Below is a small trained network, with its code and all its weights. Each question gives an input and a class and asks what happens when units are switched off, that is, made to give their printed mean instead of their output.

import numpy as np


def w(rows, s, z=0):
    codes = np.array(rows[::2]) - 128.0
    scale = np.full(codes.shape[1], s)
    scale[-1] = z or s
    return codes * scale


def norm(h):
    return h / np.sqrt((h * h).mean(-1, keepdims=True) + 1e-5)


def f(y):
    return y / 2 * (1 + np.tanh(0.7978845608 * (y + 0.044715 * y**3)))


def log_softmax(a):
    a = a - a.max(-1, keepdims=True)
    return a - np.log(np.exp(a).sum(-1, keepdims=True))


def net(x, mask):
    res = np.array(x, float).reshape(1, 3) / 4 @ E
    u = 0
    for l in range(3):
        y = f(norm(res) @ A[l][:, :-1].T + A[l][:, -1])
        res = res + np.where(mask[u : u + 4], y, B[l][:, -1]) @ B[l][:, :-1]
        u += 4
    return log_softmax(norm(res)[-1] @ U[:, :-1].T + U[:, -1])


A, B = {}, {}
E = w([
[147,211,59,76,90],'x0',
[46,122,8,144,107],'x1',
[134,124,71,50,236],'x2',
],0.011)
A[0] = w([
[138,202,63,95,144,3],'0.n0',
[104,129,2,105,135,140],'0.n1',
[127,74,153,146,171,187],'0.n2',
[128,134,66,90,202,188],'0.n3',
],0.027,0.0039)
B[0] = w([
[125,96,184,62,49,198],'0.n0',
[131,3,127,171,25,252],'0.n1',
[72,77,178,92,91,198],'0.n2',
[163,166,125,136,238,226],'0.n3',
],0.024,0.017)
A[1] = w([
[127,142,96,142,11,125],'1.n0',
[114,179,13,2,10,101],'1.n1',
[74,174,101,134,78,93],'1.n2',
[167,179,79,30,135,4],'1.n3',
],0.025,0.0042)
B[1] = w([
[135,230,83,129,201,248],'1.n0',
[191,191,254,84,76,174],'1.n1',
[55,155,131,140,148,142],'1.n2',
[202,51,16,55,126,143],'1.n3',
],0.021,0.014)
A[2] = w([
[113,197,4,193,85,93],'2.n0',
[187,183,114,178,130,91],'2.n1',
[187,153,33,236,62,28],'2.n2',
[184,180,60,86,5,1],'2.n3',
],0.027,0.0062)
B[2] = w([
[5,146,132,205,134,228],'2.n0',
[132,173,147,114,53,187],'2.n1',
[127,229,13,39,119,221],'2.n2',
[58,8,211,218,163,255],'2.n3',
],0.025,0.0084)
U = w([
[158,241,204,128,88,102],'0',
[85,164,180,95,229,1],'1',
[147,105,8,138,64,61],'2',
[113,23,196,124,67,226],'3',
[190,164,87,181,130,11],'4',
[41,224,77,189,102,169],'5',
[202,133,78,79,239,126],'6',
],0.019,0.008)

Each question gives the input, the list of numbers given to net, and the class t.
The units are the neurons (one row each of A and B). Each row of codes is followed by its name. A weight is (code - 128) times the scale printed after its matrix; where a second scale follows, it is the last column's (A, B and U).
mask holds one flag per neuron, layer by layer. A switched-off neuron (its flag False) gives its mean, the last column of its row in B, instead of its output. The means were averaged over made-up inputs and are rounded, as every weight is.
A unit's drop is (log p(t) with every unit on - log p(t) with that unit switched off) / (log p(t) with every unit on - log p(t) with every unit switched off).
The circuit of an input: a set's keep is (log p(t) with only the set's units on - log p(t) with every unit switched off) / (log p(t) with every unit on - log p(t) with every unit switched off). Starting from all 12 units, units are removed one at a time, each time the one whose removal leaves the highest keep (on an exact tie, the one counted first), for as long as the keep stays at least 0.8.
units of the circuit, in order: the units of the circuit, biggest drop first
most important unit: the unit with the biggest drop
top k neurons: the k neurons with the biggest drops, biggest first
k most important neurons of layer l: the k neurons of layer l with the biggest drops, biggest first
drop when u is switched off: that unit's drop, to one decimal
input [8,-1,-4], class 0: most important unit : 1.n1
input [-1,-7,-8], class 0: top 2 neurons : [0.n1 2.n3]
input [0,-8,5], class 6: units of the circuit, in order : [2.n3 0.n0]
input [-4,6,-1], class 5: units of the circuit, in order : [0.n0 1.n0 0.n3]
input [5,-6,-4], class 5: top 3 neurons : [0.n0 0.n3 0.n2]
input [2,7,-5], class 5: top 3 neurons : [1.n0 2.n2 0.n2]
input [8,-3,-8], class 0: top 3 neurons : [0.n3 0.n1 1.n1]
input [7,-4,-8], class 0: top 3 neurons : [0.n1 1.n1 0.n3]
input [-4,-2,6], class 1: top 2 neurons : [0.n1 0.n2]
input [-4,2,-5], class 5: top 3 neurons : [0.n3 0.n0 1.n1]
input [1,5,-8], class 5: top 2 neurons : [0.n0 2.n0]
input [7,-7,8], class 6: top 2 neurons : [0.n3 0.n1]
input [0,6,-1], class 2: 2 most important neurons of layer 0 : [0.n1 0.n2]
input [8,7,6], class 3: top neuron : [0.n0]
input [6,-5,6], class 6: 2 most important neurons of layer 0 : [0.n3 0.n1]
input [-1,6,-5], class 5: drop when 1.n1 is switched off : 0.0
input [2,-8,5], class 6: drop when 0.n1 is switched off : 0.5
input [0,-8,-7], class 0: drop when 0.n1 is switched off : 0.8
